Below are the code and all the weights of a small trained network. Each question names an input and a class and asks about switching units off, where a switched-off unit gives its printed mean instead of its output.

import numpy as np


def w(rows, s, z=0):
    codes = np.array(rows[::2]) - 128.0
    scale = np.full(codes.shape[1], s)
    scale[-1] = z or s
    return codes * scale


def f(y):
    return y / 2 * (1 + np.tanh(0.7978845608 * (y + 0.044715 * y**3)))


def log_softmax(a):
    a = a - a.max(-1, keepdims=True)
    return a - np.log(np.exp(a).sum(-1, keepdims=True))


def net(x, mask):
    res = np.array(x, float).reshape(1, 8) / 4 @ E
    y = f(res @ A[0][:, :-1].T + A[0][:, -1])
    res = res + np.where(mask, y, B[0][:, -1]) @ B[0][:, :-1]
    return log_softmax(res[-1] @ U[:, :-1].T + U[:, -1])


A, B = {}, {}
E = w([
[253,128,177],'x0',
[128,124,127],'x1',
[92,229,204],'x2',
[79,32,245],'x3',
[124,128,126],'x4',
[128,128,126],'x5',
[129,128,128],'x6',
[130,128,126],'x7',
],0.0048)
A[0] = w([
[10,132,83,55],'n1',
[125,94,138,40],'n2',
[156,173,77,32],'n3',
[129,136,117,35],'n4',
[138,68,71,40],'n5',
[140,173,71,33],'n6',
[97,125,119,207],'n7',
[94,70,190,3],'n8',
[92,122,117,222],'n9',
[97,200,170,71],'n10',
[102,185,161,78],'n11',
[157,69,81,24],'n12',
[140,189,174,62],'n13',
],0.013,0.0053)
B[0] = w([
[221,41,235,202],'n1',
[74,71,162,91],'n2',
[51,128,246,153],'n3',
[45,66,173,78],'n4',
[95,47,87,140],'n5',
[31,147,219,151],'n6',
[117,191,69,229],'n7',
[5,154,211,153],'n8',
[117,205,57,253],'n9',
[97,64,71,176],'n10',
[95,85,82,152],'n11',
[110,26,109,131],'n12',
[149,33,117,149],'n13',
],0.03,0.0029)
U = w([
[2,147,193,38],'0',
[123,134,89,253],'1',
[121,143,87,232],'2',
[127,148,87,187],'3',
[73,26,36,12],'4',
[237,88,207,38],'5',
[118,155,84,126],'6',
[124,168,83,74],'7',
],0.0079,0.0065)

Each question gives the input, the list of numbers given to net, and the class t.
The units are the neurons (one row each of A and B). Each row of codes is followed by its name. A weight is (code - 128) times the scale printed after its matrix; where a second scale follows, it is the last column's (A, B and U).
mask holds one flag per neuron, in row order. A switched-off neuron (its flag False) gives its mean, the last column of its row in B, instead of its output. The means were averaged over made-up inputs and are rounded, as every weight is.
A unit's drop is (log p(t) with every unit on - log p(t) with that unit switched off) / (log p(t) with every unit on - log p(t) with every unit switched off).
The circuit of an input: a set's keep is (log p(t) with only the set's units on - log p(t) with every unit switched off) / (log p(t) with every unit on - log p(t) with every unit switched off). Starting from the 12 units with the biggest drops (on a tie, the unit counted first), units are removed one at a time, each time the one whose removal leaves the highest keep (on an exact tie, the one counted first), for as long as the keep stays at least 0.8.
units of the circuit, in order: the units of the circuit, biggest drop first
top k neurons: the k neurons with the biggest drops, biggest first
drop when u is switched off: that unit's drop, to one decimal
input [8,1,-3,-8,2,-5,-1,-2], class 0: units of the circuit, in order -> [n3, n6]
input [-7,-6,5,3,-7,-2,3,-2], class 5: units of the circuit, in order -> [n1]
input [8,-4,4,-5,4,-7,-6,6], class 5: units of the circuit, in order -> [n9, n7]
input [6,-6,-7,6,0,-6,-6,2], class 4: top 2 neurons -> [n12, n5]
input [5,4,6,-2,-5,5,-3,1], class 4: units of the circuit, in order -> [n13, n10]
input [-5,2,8,0,-7,-5,-4,5], class 4: units of the circuit, in order -> [n10, n11]
input [2,-4,-8,6,0,5,0,-6], class 4: top 2 neurons -> [n12, n5]
input [-8,3,8,6,7,6,7,-4], class 4: top 3 neurons -> [n10, n11, n9]
input [8,-8,-6,-1,-3,7,-3,-7], class 5: top 4 neurons -> [n9, n7, n10, n11]
input [6,8,-6,-8,3,-6,5,-7], class 0: top 2 neurons -> [n3, n6]
input [0,-5,-8,2,7,-6,-6,-6], class 4: top 2 neurons -> [n5, n12]
input [-7,6,-2,-8,0,-4,7,-8], class 0: drop when n6 is switched off -> 0.7
input [0,-3,6,1,0,4,0,2], class 4: drop when n11 is switched off -> 0.3
input [-8,-1,-2,4,4,4,3,1], class 5: drop when n1 is switched off -> 1.8
input [-6,-7,-8,-6,-7,-6,-1,4], class 4: units of the circuit, in order -> [n5]
input [-5,4,7,6,6,0,5,1], class 4: top 2 neurons -> [n10, n11]
